Below is a small trained network, with its code and all its weights. Each question gives an input and a target symbol and asks what happens when units are switched off, that is, made to give their printed mean instead of their output.

import numpy as np


def w(rows, s, z=0):
    codes = np.array(rows[::2]) - 128.0
    scale = np.full(codes.shape[1], s)
    scale[-1] = z or s
    return codes * scale


def norm(h):
    return h / np.sqrt((h * h).mean(-1, keepdims=True) + 1e-5)


def f(y):
    return y / 2 * (1 + np.tanh(0.7978845608 * (y + 0.044715 * y**3)))


def softmax(a):
    e = np.exp(a - a.max(-1, keepdims=True))
    return e / e.sum(-1, keepdims=True)


def log_softmax(a):
    a = a - a.max(-1, keepdims=True)
    return a - np.log(np.exp(a).sum(-1, keepdims=True))


def net(x, mask):
    ids = ['αβδηθξσφψω'.index(c) for c in x.split()]
    T = len(ids)
    res = E[ids] + P[:T]
    r = norm(res)
    for j in range(2):
        rows = slice(4 * j, 4 * j + 4)
        q, k, v = (r @ M[0][rows].T for M in (Q, K, V))
        z = softmax(np.where(np.tri(T) > 0, q @ k.T / 4**0.5, -1e9)) @ v
        o = O[0][rows]
        res = res + np.where(mask[j], z, o[:, -1]) @ o[:, :-1]
    y = f(norm(res) @ A[0][:, :-1].T + A[0][:, -1])
    res = res + np.where(mask[2:6], y, B[0][:, -1]) @ B[0][:, :-1]
    return log_softmax(norm(res)[-1] @ U[:, :-1].T + U[:, -1])


Q, K, V, O, A, B = {}, {}, {}, {}, {}, {}
E = w([
[34,122,163,132],'α',
[34,117,161,129],'β',
[32,117,162,134],'δ',
[37,120,159,138],'η',
[37,118,153,140],'θ',
[27,115,159,131],'ξ',
[243,142,198,255],'σ',
[77,97,47,199],'φ',
[31,148,62,99],'ψ',
[114,196,83,42],'ω',
],0.0085)
P = w([
[37,245,167,139],'0',
[66,196,132,147],'1',
[96,174,125,142],'2',
[106,148,125,140],'3',
[108,134,125,135],'4',
[118,123,120,129],'5',
[121,114,125,125],'6',
[123,100,130,124],'7',
[129,93,127,122],'8',
[134,84,139,120],'9',
[142,69,143,111],'10',
[150,57,150,110],'11',
[164,53,153,103],'12',
],0.011)
Q[0] = w([
[84,69,92,162],'head 1',
[247,219,166,37],'head 1',
[33,102,163,149],'head 1',
[183,96,230,149],'head 1',
[115,175,67,185],'head 2',
[188,233,118,48],'head 2',
[69,35,180,213],'head 2',
[154,121,95,112],'head 2',
],0.011)
K[0] = w([
[202,94,112,226],'head 1',
[77,123,93,2],'head 1',
[107,121,173,219],'head 1',
[123,38,161,87],'head 1',
[113,179,123,105],'head 2',
[159,206,160,215],'head 2',
[135,45,99,80],'head 2',
[107,136,139,151],'head 2',
],0.014)
V[0] = w([
[153,137,244,180],'head 1',
[150,247,109,88],'head 1',
[146,105,168,120],'head 1',
[54,176,133,153],'head 1',
[71,91,204,161],'head 2',
[103,175,203,26],'head 2',
[133,45,111,173],'head 2',
[130,176,173,198],'head 2',
],0.011)
O[0] = w([
[111,65,61,230,226],'head 1',
[144,65,159,126,147],'head 1',
[90,132,126,193,111],'head 1',
[172,86,66,88,232],'head 1',
[208,255,142,126,254],'head 2',
[72,213,152,63,171],'head 2',
[180,135,77,157,114],'head 2',
[145,137,252,194,158],'head 2',
],0.0073,0.0072)
A[0] = w([
[61,154,122,43,94],'neuron 1',
[145,77,161,245,2],'neuron 2',
[139,52,104,182,163],'neuron 3',
[30,36,84,139,104],'neuron 4',
],0.012,0.0052)
B[0] = w([
[143,210,4,123,212],'neuron 1',
[199,149,66,146,218],'neuron 2',
[84,153,61,74,253],'neuron 3',
[96,52,236,106,241],'neuron 4',
],0.011,0.0043)
U = w([
[107,145,157,118,1],'α',
[35,221,130,77,221],'β',
[139,120,108,76,79],'δ',
[116,145,134,128,10],'η',
[168,127,119,88,241],'θ',
[118,138,121,136,11],'ξ',
[135,185,195,255,107],'σ',
[204,44,74,138,136],'φ',
[98,70,164,104,166],'ψ',
[101,97,231,69,206],'ω',
],0.009,0.0058)

Each question gives the input, a string of symbols that net reads in full, and the target symbol t.
The units are the heads (4 rows each of Q, K, V and O) and the neurons (one row each of A and B). Each row of codes is followed by its name. A weight is (code - 128) times the scale printed after its matrix; where a second scale follows, it is the last column's (O, A, B and U).
mask holds one flag per unit, heads first, then neurons. A switched-off unit (its flag False) gives its mean, the last column of its rows in O or B, instead of its output. The means were averaged over made-up inputs and are rounded, as every weight is.
A unit's drop is (log p(t) with every unit on - log p(t) with that unit switched off) / (log p(t) with every unit on - log p(t) with every unit switched off).
The circuit of an input: a set's keep is (log p(t) with only the set's units on - log p(t) with every unit switched off) / (log p(t) with every unit on - log p(t) with every unit switched off). Starting from all 6 units, units are removed one at a time, each time the one whose removal leaves the highest keep (on an exact tie, the one counted first), for as long as the keep stays at least 0.8.
units of the circuit, in order: the units of the circuit, biggest drop first
k most important neurons: the k neurons with the biggest drops, biggest first
which heads matter: for each layer, one digit per head in row order, 1 if its drop is at least 0.15 and else 0, layers parted by /
drop when u is switched off: that unit's drop, to one decimal
input β β ω ψ σ ω η, target ω: which heads matter -> 01
input ψ σ θ θ η ψ β φ θ β, target φ: which heads matter -> 11
input ω ψ σ φ η ξ δ θ β ω ξ, target ω: units of the circuit, in order -> [neuron 4]
input δ η σ σ ω ω α σ ω ω η δ, target ω: 2 most important neurons -> [neuron 4; neuron 1]
input φ δ σ δ, target σ: units of the circuit, in order -> [head 2; head 1]
input σ δ α η β ω β, target ω: units of the circuit, in order -> [neuron 4; head 2]
input θ α α σ δ, target σ: units of the circuit, in order -> [head 1; head 2]
input θ σ β, target σ: units of the circuit, in order -> [head 2; head 1; neuron 3]
input σ α θ, target σ: 2 most important neurons -> [neuron 1; neuron 2]
input φ ξ σ η σ φ ξ φ θ η σ ω ξ, target ω: units of the circuit, in order -> [head 2; neuron 4]
input σ ω β σ ω σ β α, target σ: 2 most important neurons -> [neuron 1; neuron 3]
input θ θ φ σ φ η ξ δ φ η, target φ: 2 most important neurons -> [neuron 2; neuron 1]
input η η δ φ σ θ φ ω α, target ω: 2 most important neurons -> [neuron 4; neuron 1]
input θ σ δ σ β σ α φ δ, target φ: units of the circuit, in order -> [head 2]
input η σ φ θ, target φ: units of the circuit, in order -> [neuron 2; head 1]
input ω δ ω δ η θ η ω ψ ω ω ξ, target β: which heads matter -> 10
input σ α ω θ ψ, target ω: units of the circuit, in order -> [neuron 4; head 2]
input φ σ φ ξ, target φ: units of the circuit, in order -> [neuron 2; head 1]
input ψ ω φ σ, target ω: 2 most important neurons -> [neuron 1; neuron 2]
input σ β φ α, target φ: units of the circuit, in order -> [head 1]
input η θ ψ δ θ σ ξ φ η φ ω α, target ω: drop when neuron 4 is switched off -> 1.3
input θ α η θ ξ ψ θ θ φ, target β: drop when neuron 4 is switched off -> -0.1
input η η ω η σ η, target σ: drop when head 1 is switched off -> 0.6
